Below is a small trained network, with its code and all its weights. Each question gives an input and a class and asks what happens when units are switched off, that is, made to give their printed mean instead of their output.

import numpy as np


def w(rows, s, z=0):
    codes = np.array(rows[::2]) - 128.0
    scale = np.full(codes.shape[1], s)
    scale[-1] = z or s
    return codes * scale


def f(y):
    return y / 2 * (1 + np.tanh(0.7978845608 * (y + 0.044715 * y**3)))


def log_softmax(a):
    a = a - a.max(-1, keepdims=True)
    return a - np.log(np.exp(a).sum(-1, keepdims=True))


def net(x, mask):
    res = np.array(x, float).reshape(1, 4) / 4 @ E
    y = f(res @ A[0][:, :-1].T + A[0][:, -1])
    res = res + np.where(mask, y, B[0][:, -1]) @ B[0][:, :-1]
    return log_softmax(res[-1] @ U[:, :-1].T + U[:, -1])


A, B = {}, {}
E = w([
[46,42,76,52,83,125,103,218,121],'x0',
[148,118,188,19,116,176,222,95,134],'x1',
[148,87,112,140,181,255,61,133,109],'x2',
[131,151,26,99,214,124,166,130,220],'x3',
],0.0086)
A[0] = w([
[184,188,168,149,161,128,132,59,151,108],'n1',
[168,219,124,214,155,114,118,88,105,110],'n2',
[101,188,158,101,122,31,138,132,154,57],'n3',
[154,106,249,167,39,119,91,128,2,34],'n4',
[149,119,152,54,149,155,194,99,123,38],'n5',
[153,148,162,47,117,184,173,111,151,95],'n6',
[114,141,88,195,155,95,41,153,116,48],'n7',
[96,163,78,222,135,69,56,142,129,68],'n8',
[112,96,102,122,135,126,135,128,135,2],'n9',
[138,101,129,124,189,216,69,116,105,132],'n10',
[141,138,110,121,70,35,175,116,142,138],'n11',
[190,178,147,155,145,142,163,38,114,86],'n12',
[143,75,119,153,163,229,117,121,122,40],'n13',
[131,111,182,66,109,160,168,93,114,96],'n14',
[91,115,100,65,104,115,116,192,103,20],'n15',
[100,142,181,140,60,141,101,105,62,8],'n16',
[74,37,80,70,76,127,136,198,122,61],'n17',
[231,173,181,167,170,135,156,106,129,77],'n18',
[97,188,156,144,59,34,185,139,145,97],'n19',
[162,121,115,136,142,210,105,145,123,30],'n20',
[160,110,119,131,179,214,119,163,81,128],'n21',
[165,176,147,126,133,141,135,76,143,62],'n22',
[164,191,46,113,184,126,156,152,215,28],'n23',
[126,159,113,127,110,70,197,146,77,15],'n24',
[120,153,115,123,87,35,190,156,153,59],'n25',
[112,121,184,83,114,175,194,111,160,29],'n26',
[164,144,158,188,130,134,151,71,139,47],'n27',
[119,105,85,84,226,116,162,90,214,14],'n28',
],0.0086,0.006)
B[0] = w([
[84,112,132,95,137,142,101,157,132,221],'n1',
[102,100,136,107,131,124,100,166,121,242],'n2',
[141,137,123,141,96,170,121,64,100,179],'n3',
[137,100,65,186,173,151,197,148,194,254],'n4',
[155,73,130,145,114,85,136,140,84,177],'n5',
[170,118,147,133,117,64,122,151,71,197],'n6',
[168,96,132,123,135,88,135,134,84,208],'n7',
[171,96,151,117,126,63,130,139,88,239],'n8',
[123,7,37,111,226,144,112,75,79,117],'n9',
[148,177,154,141,91,157,116,74,135,207],'n10',
[143,163,154,151,98,164,91,87,131,211],'n11',
[94,113,121,95,130,142,97,152,123,217],'n12',
[138,144,130,145,97,150,103,62,110,169],'n13',
[170,117,122,115,137,89,132,147,117,185],'n14',
[94,80,105,88,193,150,95,132,118,170],'n15',
[131,67,74,132,159,137,183,110,148,166],'n16',
[69,93,138,91,151,158,78,163,131,235],'n17',
[78,97,133,100,151,141,95,149,121,218],'n18',
[146,154,143,128,115,169,99,80,131,221],'n19',
[133,108,123,137,114,155,112,75,105,147],'n20',
[141,162,148,133,91,146,109,92,140,189],'n21',
[120,99,125,105,153,123,114,140,126,159],'n22',
[136,107,63,177,172,140,182,145,174,210],'n23',
[142,100,91,131,147,149,102,91,116,142],'n24',
[146,130,131,134,122,162,99,90,130,192],'n25',
[153,93,115,132,135,110,119,134,100,168],'n26',
[103,105,100,103,158,143,105,132,119,175],'n27',
[155,106,95,147,154,141,160,136,152,197],'n28',
],0.014,0.0079)
U = w([
[2,104,135,60,143,152,63,175,113,114],'0',
[162,157,149,134,94,177,86,13,120,111],'1',
[148,107,67,168,158,142,217,156,215,111],'2',
[212,103,150,114,123,23,120,165,17,114],'3',
[89,248,245,123,66,106,139,228,212,251],'4',
[46,169,146,111,113,88,178,109,100,80],'5',
],0.012,0.017)

Each question gives the input, the list of numbers given to net, and the class t.
The units are the neurons (one row each of A and B). Each row of codes is followed by its name. A weight is (code - 128) times the scale printed after its matrix; where a second scale follows, it is the last column's (A, B and U).
mask holds one flag per neuron, in row order. A switched-off neuron (its flag False) gives its mean, the last column of its row in B, instead of its output. The means were averaged over made-up inputs and are rounded, as every weight is.
A unit's drop is (log p(t) with every unit on - log p(t) with that unit switched off) / (log p(t) with every unit on - log p(t) with every unit switched off).
The circuit of an input: a set's keep is (log p(t) with only the set's units on - log p(t) with every unit switched off) / (log p(t) with every unit on - log p(t) with every unit switched off). Starting from the 12 units with the biggest drops (on a tie, the unit counted first), units are removed one at a time, each time the one whose removal leaves the highest keep (on an exact tie, the one counted first), for as long as the keep stays at least 0.8.
circuit, biggest first: the units of the circuit, biggest drop first
most important unit: the unit with the biggest drop
top k neurons: the k neurons with the biggest drops, biggest first
drop of u: that unit's drop, to one decimal
input [-3,1,-2,-1], class 4: most important unit : n17
input [-1,-5,-5,-4], class 1: top 3 neurons : (n19 n11 n6)
input [-7,0,0,-8], class 2: top 2 neurons : (n4 n16)
input [-8,2,8,4], class 0: top 4 neurons : (n18 n1 n12 n2)
input [-7,7,7,-6], class 0: top 3 neurons : (n18 n12 n1)
input [-7,-6,-7,4], class 0: top 4 neurons : (n2 n1 n18 n12)
input [-3,-3,-1,3], class 4: top 2 neurons : (n4 n17)
input [7,-8,-8,-2], class 1: top 2 neurons : (n19 n11)
input [-1,3,1,2], class 4: top 3 neurons : (n8 n4 n7)
input [-6,-7,5,-4], class 3: top 4 neurons : (n8 n7 n17 n15)
input [3,4,2,3], class 3: top 2 neurons : (n4 n6)
input [3,-6,0,6], class 2: top 2 neurons : (n23 n6)
input [7,8,-3,6], class 3: top 2 neurons : (n6 n5)
input [-3,7,-7,0], class 1: circuit, biggest first : (n19)
input [5,2,-3,6], class 2: top 2 neurons : (n23 n28)
input [-8,-7,5,7], class 0: drop of n2 : 0.4
input [-3,6,0,-7], class 2: drop of n4 : 1.6
input [-7,-2,-6,6], class 0: drop of n2 : 0.1
input [-7,-7,3,3], class 0: drop of n15 : 0.0
input [-7,-6,-6,-4], class 0: most important unit : n2
input [-8,5,-2,-8], class 0: top 2 neurons : (n18 n12)
